In the rows, zero is written as 128.
[127 110 126 138 126 121 130 110 116 136 124 123 135 136 102 120 114 147
 140 150 116 141 142 148 117 118 135 115 129 122 136 135 129 114 148 119
  91 103 143 121 122 114 119 121  96 147 121 140 121 172  90 124 140] -> 8
[142  96 115 127 162 144 120 113 120 158 140 122 117 114  99 133 119 129
 106 104  99 147 124 124 136 136 115 107  98 129 113 121 150 126 146 103
 103 134 126  98 124 128  99 128 145 117 133 114 158 162 139 123 112] -> 2
[112 119 119 117 154 113 151 144 126 104 151  90 148 116 133 137 126 149
 131 132 122 126 106 126 145  93 115 114 126 118 151 118 151 141 133  96
 128 121 160 108 127 146 129 122 149 132 146 126 132 117 138 128 104] -> 8
[120 108 135 133 138 104 148 137 133  95 167 110 128 120 138 136 127 156
 145 138 121 110 107 112 151 111 142  95 122 130 141 115 144 134 129  86
 122 111 146 120 136 145 131 123 140 144 145 110 136 116 146 118 117] -> 9
[127 117 148  81  93 147 135 148 142 102 116 141 149 123 175 135 134 136
 147 117 113 128  99 117 128 126 103 122 102 121 144 113 159 115 154 120
 121 150 159 145 153 124 107 158 189 101 112 120 171  87 149 121  95] -> 3
[109 122 116 101 172 117 149 147 129 136 158  85 135 104 127 146 132 152
 116 145 117 105 109 117 143 101 156  64 113  98 131 130 135 153 130  78
 137 108 142 110 122 153 125 145 143 141 129 114 135 123 146 129 107] -> 7
[141 114 157  87  72  85 123 146 135 125 102 169 152 114 174 128 114 144
 158 147 129  97  97 106 135 121 119 110 124 130 148 122 144 122 158 164
 107 138 136 143 137  86 105 130 129  96 116 155 151 146 137 128 113] -> 4
[135 111 140 141  98 126 100 149 140 114 122 145 164 122 126 113 100 155
 121 138 143 144 111 101 144 110 119 104 107 142 115 103 144 138 143 153
  78 142 170 114 169 140 116 143 136 121 129 138 134 108 163 129 131] -> 8
[144 114 153 140 106 158 118 147 117 115 115 165 142 111 162 126 111 168
 150 125 125 106 104 136 134 152 124 131 144 153 155 123 120 134 141 159
 103 132 128 149 125  75 126 137  84 135 106 147 106 156 151 124 124] -> 9
[105 126 139 120 141 123 150 150 120 136 157 121 135 109 133 157 113 148
 124 151 118 116 123 100 140 111 142  87 117 117 126 122 124 154 118  89
 136 110 147 114 108 141 140 137 147 146 140 128 122 127 113 135 122] -> 7
[108 211 144  90 112 155 137 157 104 107 135 137 173  87 141  99  72 140
  72 100 169 109 107 133  79 139  99 113  72 128 116  91 167 123 132 135
 103  93 165 148 131 141  97 169 178 128 166  89 166 124 186 140  83] -> 6
[ 96 145 148  93  88 148 132 122 138 131 109 114 138 138 178 115 150  90
  92 102 117 125 116 116  70 172 107 180 110 114 152 131 118 106 172 160
 125 127 117 156 116  92 113 150 116 119 144 104 121 103 139 143  99] -> 3
[149 151 153  98 157 110 152 134 135 252 130 113 112 170 199 141 126 183
 134  72 156 145  82 120  81 153  90 121 106 131 141 113 177 104 121 172
  81 141 147  99 118 108 173 148 123  89 105  74 155 125 161 129 142] -> 0
[144 116 102  91 165 162  63 115 142 160 102  64 104 168 173 136 129 152
 132  88 154 124 105 154 145 110 103 136 173  96 170 112 167 106 139 111
 134  90 136 151 114 188 149 151  93 128 106 103 153 138 150  99 106] -> 5
[129 119 120 181  95 128 108 194 161 132 117 156 136 139 107 109  96 102
 101 122 119 161 141  93 130 154 120 116  76 132 105 118  98 112 133 171
  95 143 134 117 146 112 160 150 150 149 155 120 120  68 119 139 140] -> 3
[119 177 126 113 104 113 132 142 126 134 115 151 143 140 156 100 106 145
 143 156 141 119 129 121  84 124 118 121 120 123 158 107 132 124 152 153
 120 128 131 102 117 150 128 154 121 103 113 139 142 112 101 144 145] -> 4
[157 129 121 150 160 142 110 131 137 175 139 147 142 103 108 125 111 146
 110 104 119 154 129 119 119 134 120 123  99 137  97 116 131 123 132 114
  98 130 131 114 131 114 103 149 105 128 139 120 150 171 136 119 109] -> 1
[116 162 155  64 115 171 138  81  96 134 118  88 147 139 140 145 150 145
 123 120 153 105 108 147  76 104  98 129 112 106 110  97 154 147 127 128
 120 105 148  64 132 178 107 186 211 128 126  85 127  89 130 122  58] -> 0
[110 132 180 157  66 157  98  97 159  83 137 143  66 172  60 164 127 147
 125 155 155 115 141 119  81  86 115 147 105 112  78  71 111 147 129 137
 115 134 144 110 160 169 114 181 227 147 175 111 104  50 122 138  64] -> 8
[119 111 138  94 155 121 166 122 107 108 162 119 148 112 136 144 116 148
 134 137 153 103 118 121 137 105 129 104 137 120 141 120 134 152 126  68
 126 116 161 102 132 141 111 134 181 118 130 128 148 101 134 126  87] -> 2
[133 157 117 120 100 166 126 110 110  94 110 127 132 110 132 129 125 133
 138 139  96 139 141 127 120 115  98 123  94 114 145 107 125 110 136 149
 127 101 117  98 112 135 126 142 145 125 130 125 148 135 115 134 151] -> 9
[153 104 109 150 143 154 120 122 135 162 147 117 135 116 101 129 132 146
 116 118  94 142 144 128 136 127 133  96 104 129 119 114 148 108 144 105
 105 146 118 109 133 134  95 135 157 130 136 111 171 145 113 124 115] -> 6
[118 108 112  96 181 112 132 137 141  97 151  99 147 113 139 147 142 152
 127 126 109 113 110 129 151  63 130  94 131 117 144 129 130 145 121  71
 136 119 142 123 103 148 124 120 153 130 150 110 144 105 147 118  92] -> 3
[109 138  92 111 146 168 114 115 124 107 121 113 128 136 126 112 133 136
 120 131  96 136 142 131 115  99 105 161  82 105 168 130 129 107 125 118
 113 126 121 105 129 144 121 160 139 109 113 114 158 124 110 136 147] -> 3
[113 120 132 109 153 116 140 147 134 115 157 109 139 112 124 138 127 153
 137 137 138  99 106 130 155 103 124  80 122 111 129 108 136 153 144  83
 143 112 148 110 103 156 118 126 165 128 139 126 151 103 141 136  64] -> 4
[127 114 129 142 119 119 141  95  94 130 128 115 128 116 120 120 119 134
 144 150 115 128 147 146 116 126 139  91 127 136 137 111 130 119 157 109
  93  88 132 107 132 120 129 119 123 141 126 122 116 180  89 114 134] -> 9
[138 115 121 147 120  99 132 109  98 137 131 121 130 116 124 125 113 156
 141 138 113 129 136 149 115 112 147  97 135 143 140 127 127 121 152 110
  81 102 132 108 131 120 128 117 112 146 137 123 114 175  85 116 139] -> 9
[113 144  91 116 142 141 144 105 115 101 125 120 154 128 157 116 112 141
 118 142  96 105 131 159 109 130 123 106 100 118 195 124 136 108 159 150
 147  89 128  92 103 131 118 159 128 124 134 108 125 147 105 116 133] -> 9
[128 120 121 150 121 103 159 114 119 147 131 144 148 128 125 117 118 151
 137 139 110 119 147 142 105 123 146  81 136 151 144 130 130 112 154  98
  99 115 142 114 128 123 122 108 128 133 129 129 136 148  78 122 134] -> 6
[136 177 135 127  86 161 134 115 103 158  89 100 118 138 135 137 119 127
 112 163 192 120 115 120 118  89 110 136 136 136  88 130 114 168 108 176
 141 131 131 116 132 145 135 159 143 127 149 147  66  58 120 129  94] -> 7
[126 117 116 127 141 103 134 109 115 160 121 128 123 123 111 126 117 141
 132 143 104 129 144 146 119 117 149  95 122 129 131 139 112 129 155 105
  94 101 126 113 120 118 135 124  93 149 118 133 104 168  79 122 140] -> 7
[186  94 110  87  98  84 105 177 123 183  91  78 127 109 136 112 156 118
 198  71 121 139  97 144 156 151 106 159  90 118 172 105 115  95 166 121
  67 164 139 126  98 113 141  81 113 133  96 125 134 129 130 117 129] -> 4
[151 109 149 123 117 110 137 159 139 157  97 148 118 121 167 128 122 145
 171 128 109 114  92  97 153 152 132 154 132 124 145 145 109 116 143 153
 109 151 123 156 128  94 135 135  80 139  73 133 129 140 137 131 136] -> 7
[166  96 115 137 139 156  93 103 108 162 125 100 127 110 113 146 134 145
 113 140  90 154 146 140 143  90 134 124 117 106 112 109 123 119 134 121
 115 122 105 104 138 129 110 150 151 122 125 103 149 177 120 110 123] -> 9
[113  99 122 117 140 118 134 139 126 126 152  90 137 113 138 132 133 141
 137 137 113 115 108 125 149 103 117  96 118 117 149 120 140 132 137  78
 146 112 148 132 103 135 132 112 133 116 129 127 153 137 129 131 109] -> 4
[125 114 134 149 136 106 143 101 113 139 131 128 140 129 102 126 123 147
 155 135 113 122 148 143 112 135 138  84 140 130 128 126 132 120 159 102
  87 100 136  99 122 140 133 123 128 156 130 126 120 168  73 117 128] -> 0
[141  99 121 131 141 123 140 135 129 146 153 119 140 103 108 145 123 135
 141 123 127 129 117 111 122 118 144  84 120 130 137 111 120 137 141  93
 123 112 140 119 121 133 123 133 119 134 144 122 119 144 130 127  98] -> 1
[121 163 105 133 126 138 140 127 132 131 119 161 155 130 153 122  98 128
  91 134  94 130 113 127  77 101 132 107 103 122 146 121 135 112 122 143
 118 131 127  89 121 135 128 182 160  93 115 103 134 155 127 139 165] -> 3
[134 114 122 103 145 126 139 132 132 118 149  80 158 111 124 145 122 163
 116 119 149 124 103 122 152 120 119 114  99 126 137 136 146 137 118 102
 109 112 165 119 118 125 118 125 145 143 160 133 148 125 146 124  87] -> 8
[137 123 116 115 166 113 138 142 128 121 162  93 134 104 149 147 126 163
 129 120 120 107  98 136 142  99 132  81 122 101 148 122 143 130 129  83
 131 105 149  99 122 145 125 143 151 136 134 101 147 130 138 111 104] -> 9
[165 165 122 135 153 112 102 138 124 205 109 124  97 120 141  99 116 209
 130  65 207 152  74 149 118 130 104 160  77 114 121 156 169 108 123 136
  48 111 169 129 112 128 153 126  71 109 101 101 149 149 154 133 145] -> 0
[131 176  90 121 114 122 138 154 128 112 128 141 162 134 150  81  97 130
 137 147 109 138 132 136 114 131 135  79  78 107 160 142 146 113 142 170
 133 157 109  78 136 163 113 159 144 154 120 120 131 122 116 127 196] -> 5
[106 172 121 145 140 179 122 126 124 137 136 128 147 139 121 118  98 156
  91 158 124 144 148 142  95 111 131 118 112 103 134 137 133 125 115 151
 136 101 127  96 122 125 130 181 115 127 122 120 139 166 108 143 168] -> 8
[111 170 118 118 139 138 130 126 130 114 119 149 137 130 172 108  98 122
 122 146 110 121 121 130 100  96 122 151 115 122 168 104 129 117 110 151
 104 130 132 109 141 131 140 160 131 101 104  98 137 123 108 137 145] -> 3
[138 122 103 169 109 148  74 114 132 133 117 130  94 133 104 115 125  75
  97 105 162 117 134 121 117 130 105 107 109 111 152 110 134 131 169 120
 140 104 128 101  89 183 130 137  99 122 132 127  79 129 108 113 156] -> 9
[118 115 142  98 141 113 164 130 115 121 159 108 128 114 137 151 115 142
 136 140 141  90 103 120 125 101 135  85 138 122 131 118 138 149 122  70
 123 125 159 100 127 137 118 133 180 139 131 110 126 115 146 123  87] -> 2
[151 112 122 129 130 123 108 118 131 172 128 111 138 102 113 132 124 136
 107 143 106 140 129 124 126 109 123  92 100 137  97 121 132 129 136 115
 108 127 103 108 110 105 103 139 122 127 131 126 147 167 118 124 122] -> 4
[130 106 119 124 124  92 139 102 107 149 125 112 138 120 112 115 124 143
 145 158 119 123 139 151 119 106 133  87 122 142 128 116 131 123 162  87
  96 106 131 106 119 127 114 117 129 128 118 136 131 168  84 119 117] -> 4
[161 159  72  57 148 109  94 156 119 140  99  64 135 159 145  75 110 152
 140 118 154 121 146 146 144  80 135 155 121 104 165 148  99  96 103 153
  84 173 146 113 174 167 157 144 153 126  90  74 161 102 188 126 138] -> 3
[148 104 128 145 151 165 101  90 117 148 126 104 135 113  92 138 143 151
 113 114  98 155 134 121 146 122 129 125 116 118  93 118 135 105 140 127
 110 115 126 112 128 136 103 153 131 130 127 101 150 176 134 126 118] -> 0
[123 188 139 186  66 166 113 125  72 217  93 117 104 139 121 124 106 114
  88 152 154 139 128 141  79 107 115 135 141 120  93 124 124 129 137 185
 141 140  80 122 102 124 125 163 135  98 126 131  81 208 112 149 170] -> 4
[129 141 127 100 140 163 163 118 128 147 131 124 145 132 156 142 124 121
 150 133 102 136 120 122 136 112 100 128  87 117 165 105 153 119 131 120
 142 132  97 106 104 138 116 154 133 136 120 119 156 100 105 129 135] -> 5
[ 99  97 100 104 148  73 155 102 117 164 122  67 153 146 164  93 137 115
 118 112 110 108 117 151 141 140 151  95  87 168 213 139 124 112 135 123
  92 121 155 160 142 111 135  59 105  72 129  78 158 135 149 110 153] -> 3
[117 118 134 123 139 146 156 133 115 116 156  95 131 117 150 148 135 154
 139 140 121 117 109 125 144 119 128  95 134 127 143 115 155 138 127  78
 148  98 139 119 116 145 130 134 143 138 133 113 140 132 136 117 109] -> 9
[150 103 124 124 178 146 116 107 120 174 137 115 125 115 111 133 114 140
  94 107 121 148 124 118 132 140 117 106 107 130  99 120 144 124 136 112
 103 126 141 107 121 116  91 137 135 110 131 108 157 159 161 115 105] -> 2
[123 174 125 107 123 165 154 117 113 139 140 128 126 136 152 143  96 122
 140 148 125 116 119 138  79 127 102 116 108  97 155 119 126 131 100 130
 155 114 123 116 120 158 127 162 157 123 106 116 120 140 120 117 125] -> 1
[109 151 166 143 109 103 154 144 152 167 140 162 139 112 145 120  96  98
 132 103 162 102 120 114  85 154 126 124 111 110 157 118  90 130 184 145
 144  92 140 154 104  92 114 161  93 117 151  71 117  86 131 137  93] -> 1
[158 130 121  98 136  93 120  91 108 135  96  81 158 131 153  71 163 147
 121 125 202 109 124 120 130 150 128 170 100 105 127 112  65  79 159 197
 109 123 170 120 145 118 100 125 141 123 128 113 133 135 179 122  68] -> 1
[121 166 114 145 113 126 166 135 128 132 128 156 152 132 143 103  98 118
 148 166 102 108 133 130  92 108 121  87 111 102 158 140 134 124 127 150
 145 125 103  98 121 142 121 146 149 120 111 115 131 123 104 121 176] -> 6
[119 145 153 154 104 113 148 156 137 179 152 112 149  84 153 117 151 164
 149 116 155 136 113 121 106 123 146 102 125 132 104 116 113 159 149  88
 120 136 164 127  78 114 131  93 124 140 167  88 117 129 167 143 113] -> 1
[116 123 123 129 151 119 152 166 120 107 154 119 134 114 162 134 129 150
 150 133 127 119 104 128 153 126 143 113 137 105 163 127 161 142 128 101
 147 101 143 120 117 142 135 125 131 122 125 119 135 126 137 116 133] -> 9
[146 137 117  89 101 173 126 120 106 156 108  81 146 108 142 124 104 102
  66  55 142 168  89  99 105 176 137 121  63 155 122 163 175  65 129 125
  90  88 179 153 124  89 115 165  73 118 106  95 155 169 166 143 180] -> 2
[151  90 133 122  99 108 121 156 105 127 103 141 157 126 169 102 117 188
 170 136 121 122  99 126 151 159 124 139  89 130 158 117 131 108 147 179
  71 129 144 122 145 106 122 127 139 137 102 128 144 159 153 111 130] -> 9
[126  99 133  92 174 123 145 130 114 120 153 114 144 112 132 142 112 143
 123 126 149 103 115 115 150 100 129  93 131 123 138 122 130 146 121  74
 127 107 173 114 113 138 124 120 146 128 128 119 149 112 151 125  84] -> 2
[123 174 115 126 131 148 124 115 129  98 124 128 129 143 139 123 148 162
 152 129 114 139 131 143 110 114 130 160 138  95 142 130 155 115 117 151
 137 124 132 100 116 159 132 145 142 112 137 121 137 125 109 129 159] -> 0
[120 145 135 107 127  87 143 153 105 224 151  88  81 130 160 112 106 163
 125 116 187 147  92 122 133 184 130  71 108 127 127 168 149 119 167  82
  58 109 152 127 148 151 142 110  41 178  70 128 111 140  76 132 138] -> 7
[127 103 135 104 161 111 153 150 120 121 149 113 134 120 137 139 127 150
 136 137 159 100 101 115 137 122 131 112 137 104 140 122 133 141 118  91
 131 109 160 127 115 126 121 121 151 124 137 133 144 107 154 118  90] -> 2
[115 184 164 119 103 176 136 139 144  88 117 122 157 175  96 147 119 134
  89 166 186 103 102  94  78 126 158 112  98  93 105 101 142 122 118 188
 144 101 157 121 169 167  88 233 171 131 159 151 139  48 130 133  88] -> 8
[144 113 120 134 157 148 111 108 121 185 150 113 124 105  92 139 129 142
 103 121 122 142 134 118 128  96 119 107  90 121 100 108 135 126 135 101
 102 136 120 108 147 121  92 148 130 120 145 112 150 174 142 124  94] -> 1
[160 161 170 148 109 165 131  94 125 181 120 121 164 114 160 144 103 199
 126 128 191 138 100 137  88 172 120 177 116 172 115  91 121 138 157 161
  82 139 148 156 103  90 109 165 155  97 180 163 104 154 144 121  51] -> 4
[124 131 112 120 138 112 137 112 115 150 123 117 111 133 112 133 112 142
 139 156 103 121 144 143 113 108 142  93 134 126 133 123 115 133 145 109
 101 119 127 105 138 141 137 135 123 144 122 132 102 146  89 120 126] -> 7
[132 117 116 155 131 109 126  96 107 126 124 111 134 121 126 118 123 138
 137 147 106 126 153 153 111 118 150  94 142 137 144 113 116 119 154 118
  92  99 139 105 130 122 134 110 117 139 138 124 110 168  87 109 139] -> 9
[130 118 134 139 134 110 143  99 111 153 126 124 131 130 109 134 128 155
 147 135 117 124 141 140 111 144 146  99 138 132 135 133 128 123 150 120
  95 114 139 109 128 128 126 119 126 134 133 124 112 166  96 116 121] -> 0
[140 122 124 139 153 159 104 105 122 145 144 118 118 113 112 143 120 144
  91 117 101 144 129 126 129 116 122 110 101 123 112 110 148 115 132 109
 112 103 127 107 137 122 114 155 124 117 142 109 151 173 132 118 122] -> 9
[162 124  84  56 140  87 127 169 111 100 100  55 134 142 155 141 132 136
 148 146 128 121 129  92 147  84 156 153  78 116 180 105 147 102 129 202
 115 151  90 102 164 162 123 188 185 154 125  94 121  80 174 108 136] -> 9
[111 115 125 100 156 120 151 126 123 144 149  86 127 129 149 150 148 177
 141 147 119 106 107 111 131 118 145 120 122 106 150 137 139 137 128  82
 135 120 149 119 112 148 119 142 138 132 128 127 135 134 120 123 111] -> 7
[102 152 112 123 131 202  90 124 105 132 100  82 128 156 103  73 129  85
 108 154 173 114 146 105 145  72 126  82 103  71 140 134 130 114 147 183
 151 138 145 131 175 158 112 161  76 112 104 132 113  91 182 143 163] -> 5
[116 106 139 112 170 112 148 143 133 115 154  96 129 103 158 148 137 161
 127 129 131 121  97 106 149 116 135  80 107 121 136 111 151 137 130  88
 148 110 140 126 126 141 119 133 153 144 135 114 152 119 152 120  99] -> 5
[121 110 122 136 151 128 156 149 132 124 145 113 152 119 144 137 144 163
 128 127 120 103 113 114 143 103 142  85 134 121 145 124 143 123 138  88
 137 129 155 118 128 147 118 125 161 124 124 124 160 109 140 131 103] -> 6
[114 141 129  80 144 154 132 104 113 152 130 124 117 141 158 135 117 128
 125 146 127 131 130 128 118 103 109  90  89 111 162 120 152 136 129 141
 143 113 102 109 111 151 112 140 111 128 103 111 141 112 106 130 140] -> 5
[123 103 119 108  87 156 102 146 129 105  98 122 158 121 137 114 118 111
 140 109  99 131 134 110 151 143 115  99 102 126 163 130 122 102 158 135
  84 131 151 140 150 124 132 125 132 124 106 135 162 131 131 137 139] -> 3
[123 113 126 127 134 106 149 111  95 130 128 140 132 124 109 112  97 127
 151 145 130 126 149 136 102 121 126  96 143 136 126 121 131 136 141  93
  90 100 149 102 114 129 126 111 134 135 123 131 117 156 105 117 139] -> 2
[145 168 112 121 142 168 131 135 109 129 128 138 135 134 117 136 120 130
 146 112 115 119 126 150 105 105 108 126 132 109 142 114 116 125 101 123
 143 137 119 104 121 157 120 154 141 122 103 131 130 149 133 121 143] -> 1
[119 156 111 104 119 105 152 154 119 123 131 116 161 137 169 100 123 137
 148 145 103 113 101 139 110 143 100 112  82 112 174 130 150 107 135 140
 142 125 110 101 100 140 122 140 142 126 110 140 153 157 105 118 170] -> 4
[120 114 132 124 138 114 150 102  98 144 122 133 133 132 107 116 112 121
 139 143 140 119 154 144 100 119 131  79 136 133 131 130 118 135 154 103
  99  96 140 106 115 120 124 111 123 132 121 136 118 145 102 119 136] -> 2
[110 164 159 123 140 132 143 100 115 194 111 111 100 122 124 139 106  88
  56 100 162 125  65 126  56 187 128  89  83 117  98 108 128 125 143 131
  97  40 144 178  85 123 127 131  56 122 120 112  84 160 160 127 110] -> 7
[107 191 129 162 112 190 107  72  97 161 136  63 141 147 162 141 123 139
  67 130 174 149 163 141  86 124 108 158 156 100 138  91 120 141 151 120
 144 111 159 105 170 202 143 163 216  59 174 121 129 113 114 113 104] -> 9
[152 104 129 131 139 137  96 121 127 186 146 122 112 121 101 137 135 153
 112 137 109 155 122 129 138 110 120 124  93 116  96 109 141 121 140 107
 116 142 106  98 129 125  96 152 135 111 121 124 149 171 111 123 114] -> 4
[109 118  90 105 188 147 109 128 113 199 155  77  91 113 149 124 113 159
  83 120 169 131 127 140 188 101 111  65  81 119 179 136 177 116 130 104
  95 112 113 117 165  96 142 124  63 109 104 127 147 174 138 135 154] -> 5
[154  98 119 142 132 120  94 120 112 167 115 115 115 114  98 133 138 143
 110 140 116 146 129 128 145  98 125 120  98 139  93 105 126 122 124 117
 106 128 114 105 119 122 114 125 134 116 119 135 139 176 114 123 126] -> 4
[172 114 125 110 158  97 116 136 141 164 107  74 139 124 116  98 133 111
 189  90 140 138  84 148 167  92  91 120  57 101 120 129 132 114 172  90
  60 132 128 157  94 164 136  87  95 175  86 132 136 117 171 102 120] -> 4
[146 116 119 164 160 166 112 114 131 152 139 142 124 113  93 128 120 165
 103 115  97 131 136 135 125 106 111 102 111 129  99 115 130 118 133 113
 107 138 132 108 129 126  96 139 149 124 133 111 166 141 130 131  91] -> 6
[127 134 121 135 132 118 145 123  96 164  92  91 108 159 187 140 149 151
 161 119 133 132 138 140 119 123 100 174 187 121 156 121 141 111 155 133
 136 138 126 128 134 161 127 122 179  96  88 120 106 126 135  96 127] -> 6
[135 117 133  97 152 124 133 134 130 128 151  90 151  99 145 141 130 158
 130 128 137 120 102 113 150  93 134  81 102 119 141 124 140 138 133 104
 138 121 128 117 120 133 118 140 140 152 158 116 143 128 148 124 105] -> 5
[123 151 107 134 129 148 140 121 107 130 124 132 148 124 155 126 100 129
 125 133 102 121 127 149  95 133 107 120 110 118 177 120 129 127 147 124
 126  95 125  84  92 151 139 150 119 142 119 119 111 143  78 118 139] -> 9
[127 106 142 129 134 104 132 109 118 138 129 133 130 115 130 125 121 139
 138 132 118 128 133 135 119 100 139  57 128 149 125 122 136 130 159  97
 110 112 127 113 126 122 121 122 107 160 126 122 127 156  93 123 133] -> 5
